Here is a tiny trained network, its code and every weight. The questions are about switching its units off for an input and a target symbol, where a switched-off unit gives its printed mean instead of its output.

import numpy as np


def w(rows, s, z=0):
    codes = np.array(rows[::2]) - 128.0
    scale = np.full(codes.shape[1], s)
    scale[-1] = z or s
    return codes * scale


def f(y):
    return np.maximum(y, 0)


def softmax(a):
    e = np.exp(a - a.max(-1, keepdims=True))
    return e / e.sum(-1, keepdims=True)


def log_softmax(a):
    a = a - a.max(-1, keepdims=True)
    return a - np.log(np.exp(a).sum(-1, keepdims=True))


def net(x, mask):
    ids = ['αβγδεηλμστφψω'.index(c) for c in x.split()]
    T = len(ids)
    res = E[ids] + P[:T]
    r = res
    for j in range(3):
        rows = slice(4 * j, 4 * j + 4)
        q, k, v = (r @ M[0][rows].T for M in (Q, K, V))
        z = softmax(np.where(np.tri(T) > 0, q @ k.T / 4**0.5, -1e9)) @ v
        o = O[0][rows]
        res = res + np.where(mask[j], z, o[:, -1]) @ o[:, :-1]
    y = f(res @ A[0][:, :-1].T + A[0][:, -1])
    res = res + np.where(mask[3:7], y, B[0][:, -1]) @ B[0][:, :-1]
    return log_softmax(res[-1] @ U[:, :-1].T + U[:, -1])


Q, K, V, O, A, B = {}, {}, {}, {}, {}, {}
E = w([
[71,50,154,153],'α',
[144,156,140,167],'β',
[90,52,55,244],'γ',
[122,146,158,171],'δ',
[154,85,201,55],'ε',
[132,122,175,220],'η',
[141,56,47,186],'λ',
[155,54,223,87],'μ',
[34,174,88,94],'σ',
[190,143,83,182],'τ',
[117,66,91,188],'φ',
[132,145,130,4],'ψ',
[144,152,131,202],'ω',
],0.016)
P = w([
[177,54,173,127],'0',
[61,214,231,85],'1',
[169,78,174,141],'2',
[24,213,125,28],'3',
[187,78,147,147],'4',
[38,254,154,50],'5',
[105,83,178,136],'6',
],0.0058)
Q[0] = w([
[153,79,111,50],'head 1',
[97,159,142,127],'head 1',
[178,99,191,194],'head 1',
[159,60,230,111],'head 1',
[89,166,76,82],'head 2',
[105,129,161,138],'head 2',
[78,140,126,102],'head 2',
[110,174,102,72],'head 2',
[84,211,105,160],'head 3',
[96,194,34,38],'head 3',
[146,158,142,47],'head 3',
[8,103,12,193],'head 3',
],0.013)
K[0] = w([
[165,194,162,211],'head 1',
[138,151,110,131],'head 1',
[202,37,83,132],'head 1',
[248,100,70,117],'head 1',
[50,148,105,113],'head 2',
[143,91,155,108],'head 2',
[97,109,125,97],'head 2',
[98,187,113,87],'head 2',
[13,132,29,93],'head 3',
[14,231,138,100],'head 3',
[87,159,152,79],'head 3',
[138,205,97,155],'head 3',
],0.014)
V[0] = w([
[203,61,197,40],'head 1',
[146,128,104,166],'head 1',
[154,110,75,102],'head 1',
[81,90,88,102],'head 1',
[67,148,103,145],'head 2',
[162,99,66,129],'head 2',
[101,198,180,116],'head 2',
[8,102,166,168],'head 2',
[126,118,167,82],'head 3',
[144,105,49,76],'head 3',
[153,210,103,183],'head 3',
[90,17,122,122],'head 3',
],0.012)
O[0] = w([
[49,72,36,165,120],'head 1',
[149,205,127,132,209],'head 1',
[46,186,113,115,155],'head 1',
[91,147,156,52,115],'head 1',
[163,130,73,54,66],'head 2',
[80,181,161,102,207],'head 2',
[163,21,84,122,3],'head 2',
[239,168,61,144,64],'head 2',
[70,61,138,91,68],'head 3',
[86,236,75,130,132],'head 3',
[163,195,227,172,145],'head 3',
[182,96,2,122,197],'head 3',
],0.0088,0.0037)
A[0] = w([
[180,116,85,152,250],'neuron 1',
[183,99,148,81,67],'neuron 2',
[129,12,179,108,144],'neuron 3',
[60,123,200,159,226],'neuron 4',
],0.011,0.0026)
B[0] = w([
[151,41,176,117,198],'neuron 1',
[23,107,114,129,161],'neuron 2',
[175,211,137,102,218],'neuron 3',
[78,150,147,2,255],'neuron 4',
],0.0095,0.0087)
U = w([
[145,87,83,20,174],'α',
[153,94,140,83,69],'β',
[223,178,78,125,79],'γ',
[128,71,190,165,72],'δ',
[45,96,116,192,62],'ε',
[146,67,215,219,158],'η',
[83,239,3,184,97],'λ',
[14,48,129,240,250],'μ',
[132,104,160,145,64],'σ',
[21,151,209,197,249],'τ',
[119,133,110,150,4],'φ',
[27,106,108,176,28],'ψ',
[94,71,237,226,100],'ω',
],0.0055,0.0032)

Each question gives the input, a string of symbols that net reads in full, and the target symbol t.
The units are the heads (4 rows each of Q, K, V and O) and the neurons (one row each of A and B). Each row of codes is followed by its name. A weight is (code - 128) times the scale printed after its matrix; where a second scale follows, it is the last column's (O, A, B and U).
mask holds one flag per unit, heads first, then neurons. A switched-off unit (its flag False) gives its mean, the last column of its rows in O or B, instead of its output. The means were averaged over made-up inputs and are rounded, as every weight is.
A unit's drop is (log p(t) with every unit on - log p(t) with that unit switched off) / (log p(t) with every unit on - log p(t) with every unit switched off).
The circuit of an input: a set's keep is (log p(t) with only the set's units on - log p(t) with every unit switched off) / (log p(t) with every unit on - log p(t) with every unit switched off). Starting from all 7 units, units are removed one at a time, each time the one whose removal leaves the highest keep (on an exact tie, the one counted first), for as long as the keep stays at least 0.8.
units of the circuit, in order: the units of the circuit, biggest drop first
most important unit: the unit with the biggest drop
top k neurons: the k neurons with the biggest drops, biggest first
heads that matter: for each layer, one digit per head in row order, 1 if its drop is at least 0.15 and else 0, layers parted by /
drop when u is switched off: that unit's drop, to one decimal
input τ μ τ λ, target μ: units of the circuit, in order	head 1
input μ η τ λ, target η: units of the circuit, in order	head 1; neuron 4; head 3
input τ τ τ τ β, target τ: heads that matter	011
input γ α η, target γ: units of the circuit, in order	head 3; head 2
input γ τ α γ γ τ, target γ: units of the circuit, in order	head 2; head 3; head 1
input μ τ λ, target μ: top 3 neurons	neuron 3; neuron 4; neuron 1
input τ τ τ γ φ ω, target γ: heads that matter	101
input τ τ τ λ τ λ τ, target τ: units of the circuit, in order	head 2; head 3
input γ λ ψ ε τ τ λ, target τ: units of the circuit, in order	head 3; head 2
input φ λ γ λ λ λ δ, target λ: units of the circuit, in order	head 3; head 2
input λ λ τ λ, target λ: top 2 neurons	neuron 1; neuron 4
input τ ω λ, target τ: units of the circuit, in order	head 2; head 3
input γ γ τ, target γ: units of the circuit, in order	head 1; head 3
input τ ψ ψ λ λ τ τ, target λ: units of the circuit, in order	head 3; neuron 1; head 2
input λ τ λ τ τ, target λ: units of the circuit, in order	head 3; head 1
input λ γ λ, target λ: most important unit	head 2
input λ τ τ δ τ α σ, target α: drop when head 2 is switched off	0.4
input τ δ λ σ, target α: drop when head 1 is switched off	0.2
input μ τ γ μ μ μ φ, target μ: drop when head 2 is switched off	0.1
input λ λ γ, target λ: most important unit	head 2
